Below are the code and all the weights of a small trained network. Each question names an input and a target symbol and asks about switching units off, where a switched-off unit gives its printed mean instead of its output.

import numpy as np


def w(rows, s, z=0):
    codes = np.array(rows[::2]) - 128.0
    scale = np.full(codes.shape[1], s)
    scale[-1] = z or s
    return codes * scale


def f(y):
    return y / 2 * (1 + np.tanh(0.7978845608 * (y + 0.044715 * y**3)))


def softmax(a):
    e = np.exp(a - a.max(-1, keepdims=True))
    return e / e.sum(-1, keepdims=True)


def log_softmax(a):
    a = a - a.max(-1, keepdims=True)
    return a - np.log(np.exp(a).sum(-1, keepdims=True))


def net(x, mask):
    ids = ['ΔΣΨγθτ'.index(c) for c in x.split()]
    T = len(ids)
    res = E[ids] + P[:T]
    u = 0
    for l in range(2):
        r = res
        for j in range(2):
            rows = slice(2 * j, 2 * j + 2)
            q, k, v = (r @ M[l][rows].T for M in (Q, K, V))
            z = softmax(np.where(np.tri(T) > 0, q @ k.T / 2**0.5, -1e9)) @ v
            o = O[l][rows]
            res = res + np.where(mask[u + j], z, o[:, -1]) @ o[:, :-1]
        u += 2
        y = f(res @ A[l][:, :-1].T + A[l][:, -1])
        res = res + np.where(mask[u : u + 4], y, B[l][:, -1]) @ B[l][:, :-1]
        u += 4
    return log_softmax(res[-1] @ U[:, :-1].T + U[:, -1])


Q, K, V, O, A, B = {}, {}, {}, {}, {}, {}
E = w([
[113,116,29,137,133,107,35,103,10,96],'Δ',
[109,162,180,90,138,73,104,210,12,148],'Σ',
[143,176,157,121,139,120,94,196,2,59],'Ψ',
[149,143,136,163,161,34,209,15,75,60],'γ',
[166,33,103,67,33,65,205,163,67,93],'θ',
[122,170,37,103,184,153,194,169,180,155],'τ',
],0.0091)
P = w([
[15,116,122,253,48,126,215,219,52,168],'0',
[11,137,94,196,80,115,184,217,90,73],'1',
[31,133,96,175,93,123,170,211,89,57],'2',
[54,140,82,157,106,115,158,198,84,68],'3',
[71,149,76,135,109,110,150,179,79,81],'4',
[94,150,77,127,125,107,140,171,82,84],'5',
[113,155,78,116,140,103,141,157,82,99],'6',
[128,164,81,99,146,107,138,141,83,104],'7',
[149,162,90,88,153,104,132,128,84,119],'8',
[169,164,89,79,167,101,124,120,87,136],'9',
[181,158,98,65,186,101,118,108,96,143],'10',
[202,158,99,56,195,106,115,101,106,155],'11',
[215,155,96,45,209,103,109,95,103,168],'12',
[246,163,94,56,216,93,103,94,114,159],'13',
],0.0058)
Q[0] = w([
[177,120,166,163,132,111,74,3,132,131],'L0H1',
[124,104,112,87,109,203,27,199,135,182],'L0H1',
[104,76,195,211,81,223,81,34,237,167],'L0H2',
[103,97,191,180,90,218,129,133,251,171],'L0H2',
],0.0058)
K[0] = w([
[104,117,153,169,111,56,119,25,93,91],'L0H1',
[174,107,130,80,127,129,91,144,117,132],'L0H1',
[33,127,141,188,71,119,148,187,115,93],'L0H2',
[14,117,126,254,62,133,140,142,119,81],'L0H2',
],0.0093)
V[0] = w([
[130,143,83,67,174,127,149,136,150,167],'L0H1',
[195,94,182,200,95,107,149,41,160,83],'L0H1',
[55,177,76,157,176,217,225,156,254,149],'L0H2',
[207,138,111,35,198,177,94,105,208,137],'L0H2',
],0.0064)
O[0] = w([
[166,182,97,53,140,88,134,138,133,108,165],'L0H1',
[156,75,177,178,61,151,79,83,133,180,1],'L0H1',
[63,204,75,155,86,23,67,128,150,39,203],'L0H2',
[255,177,134,92,96,68,84,73,135,89,93],'L0H2',
],0.0071,0.0068)
A[0] = w([
[171,54,112,87,1,89,191,122,107,90,203],'L0N1',
[108,148,64,89,223,167,217,152,183,163,252],'L0N2',
[215,170,109,78,146,87,111,110,152,132,190],'L0N3',
[126,154,226,74,163,95,100,230,4,97,229],'L0N4',
],0.0066,0.0026)
B[0] = w([
[159,71,166,99,60,116,190,137,145,120,131],'L0N1',
[140,140,51,135,152,137,177,176,188,134,253],'L0N2',
[181,183,104,95,136,81,106,130,129,93,187],'L0N3',
[118,156,160,110,135,132,126,153,1,121,231],'L0N4',
],0.0083,0.011)
Q[1] = w([
[122,175,2,128,195,115,166,174,162,99],'L1H1',
[124,145,132,77,116,81,147,172,41,65],'L1H1',
[108,183,120,95,176,89,154,200,37,57],'L1H2',
[139,87,199,111,84,121,76,82,40,125],'L1H2',
],0.0076)
K[1] = w([
[152,164,135,84,114,28,120,112,129,98],'L1H1',
[255,148,131,117,201,172,133,107,132,157],'L1H1',
[223,125,126,84,152,119,137,93,133,125],'L1H2',
[116,106,143,129,154,178,173,147,126,191],'L1H2',
],0.0096)
V[1] = w([
[158,66,85,139,49,153,209,127,202,95],'L1H1',
[125,171,50,143,200,134,152,144,231,105],'L1H1',
[123,127,87,68,94,152,175,246,152,165],'L1H2',
[87,141,136,145,145,176,30,159,3,108],'L1H2',
],0.0054)
O[1] = w([
[167,194,208,171,182,109,56,175,59,25,101],'L1H1',
[89,172,112,218,169,100,45,86,165,103,254],'L1H1',
[148,193,152,141,20,108,95,128,168,188,239],'L1H2',
[253,54,164,187,249,77,21,195,136,160,117],'L1H2',
],0.006,0.014)
A[1] = w([
[119,146,174,173,132,113,38,67,78,86,26],'L1N1',
[93,100,108,103,230,156,234,91,102,50,171],'L1N2',
[56,161,53,196,165,81,50,37,169,101,228],'L1N3',
[183,97,144,195,253,114,36,145,118,91,250],'L1N4',
],0.0058,0.0011)
B[1] = w([
[126,67,145,50,137,81,193,200,167,163,156],'L1N1',
[30,96,177,113,205,103,223,64,55,37,132],'L1N2',
[184,64,98,152,162,203,148,52,122,203,255],'L1N3',
[137,77,35,3,34,229,94,171,17,41,143],'L1N4',
],0.0064,0.017)
U = w([
[157,159,127,194,120,185,98,58,132,177,246],'Δ',
[167,61,150,151,207,2,99,189,188,221,17],'Σ',
[164,58,86,97,124,205,51,148,95,116,167],'Ψ',
[89,85,160,127,231,118,228,69,94,79,50],'γ',
[90,109,113,45,9,196,204,93,131,161,45],'θ',
[93,222,150,131,104,35,62,213,136,13,192],'τ',
],0.0047,0.0011)

Each question gives the input, a string of symbols that net reads in full, and the target symbol t.
The units are the heads (2 rows each of Q, K, V and O) and the neurons (one row each of A and B). Each row of codes is followed by its name. A weight is (code - 128) times the scale printed after its matrix; where a second scale follows, it is the last column's (O, A, B and U).
mask holds one flag per unit, layer by layer, with each layer's heads first. A switched-off unit (its flag False) gives its mean, the last column of its rows in O or B, instead of its output. The means were averaged over made-up inputs and are rounded, as every weight is.
A unit's drop is (log p(t) with every unit on - log p(t) with that unit switched off) / (log p(t) with every unit on - log p(t) with every unit switched off).
The circuit of an input: a set's keep is (log p(t) with only the set's units on - log p(t) with every unit switched off) / (log p(t) with every unit on - log p(t) with every unit switched off). Starting from all 12 units, units are removed one at a time, each time the one whose removal leaves the highest keep (on an exact tie, the one counted first), for as long as the keep stays at least 0.8.
units of the circuit, in order: the units of the circuit, biggest drop first
top k neurons: the k neurons with the biggest drops, biggest first
which heads matter: for each layer, one digit per head in row order, 1 if its drop is at least 0.15 and else 0, layers parted by /
input τ τ τ Σ γ τ, target θ: top 3 neurons : L0N4, L0N2, L0N3
input τ τ γ θ Δ τ θ Σ γ Σ Σ, target γ: top 2 neurons : L0N4, L1N2
input τ θ τ, target τ: which heads matter : 00 / 10
input τ Δ τ Σ τ Σ θ, target τ: units of the circuit, in order : L1N3
input Δ Δ Δ τ Σ Ψ τ Ψ θ Ψ, target θ: units of the circuit, in order : L1H1, L0N4
input Ψ τ Δ, target Ψ: which heads matter : 01 / 11
input Σ τ τ τ τ Σ Δ γ Ψ Σ τ Ψ τ, target Σ: units of the circuit, in order : L1H2, L0N4, L0N2
input τ Δ τ τ Ψ Δ Δ τ τ Σ Σ τ Ψ, target τ: which heads matter : 01 / 01
input Δ τ Σ θ τ Ψ τ Σ Ψ Ψ Σ, target Ψ: which heads matter : 01 / 01
input Σ τ θ τ Σ τ Σ Ψ γ θ Ψ, target θ: which heads matter : 01 / 10
input θ τ τ Ψ τ, target Σ: which heads matter : 00 / 11
input Σ γ Δ Σ Σ Σ, target Σ: units of the circuit, in order : L1H2, L0H2
input Σ Σ Ψ τ Ψ θ τ Δ Ψ τ, target Ψ: which heads matter : 11 / 01
input Σ Ψ τ τ γ τ τ τ γ Ψ τ, target γ: units of the circuit, in order : L1H2, L0N2, L1N2
input τ Δ τ Δ Σ Ψ Σ Σ τ Σ Σ Ψ Ψ, target Ψ: which heads matter : 01 / 01
input θ τ τ Ψ τ τ Δ Ψ Ψ τ τ, target Δ: top 2 neurons : L0N3, L1N3
input τ Δ γ Σ τ τ τ Σ Σ Σ γ Ψ Σ Ψ, target Ψ: which heads matter : 11 / 01
input τ τ γ γ τ Σ Σ Δ Δ, target Ψ: units of the circuit, in order : L1H2, L1N4
input Σ Σ Δ Σ, target Σ: units of the circuit, in order : L1H2
input τ Σ Σ γ Σ Σ Δ τ Σ Δ τ Σ τ, target θ: units of the circuit, in order : L1H1, L0N4
input τ τ γ Ψ Δ Ψ Δ τ Σ Σ Δ θ, target θ: units of the circuit, in order : L0N1, L1H1
input τ τ θ τ τ τ Ψ τ τ τ θ, target τ: which heads matter : 00 / 00
input τ τ τ τ Σ Σ Ψ τ τ τ τ τ γ, target γ: top 2 neurons : L1N2, L0N3
input Ψ γ Σ Ψ, target γ: which heads matter : 10 / 11
input τ θ θ τ Δ Δ γ τ τ θ γ τ, target τ: which heads matter : 11 / 10
input Σ Σ τ τ Δ Δ θ Σ, target θ: which heads matter : 01 / 10
input Σ τ τ τ Σ τ Δ Ψ θ, target θ: top 2 neurons : L0N1, L0N4
input τ τ τ Ψ Ψ Ψ Σ τ γ Δ Δ τ, target γ: top 4 neurons : L0N2, L1N2, L0N4, L0N3
input θ τ Σ Ψ Σ τ Δ τ, target Ψ: top neuron : L1N4
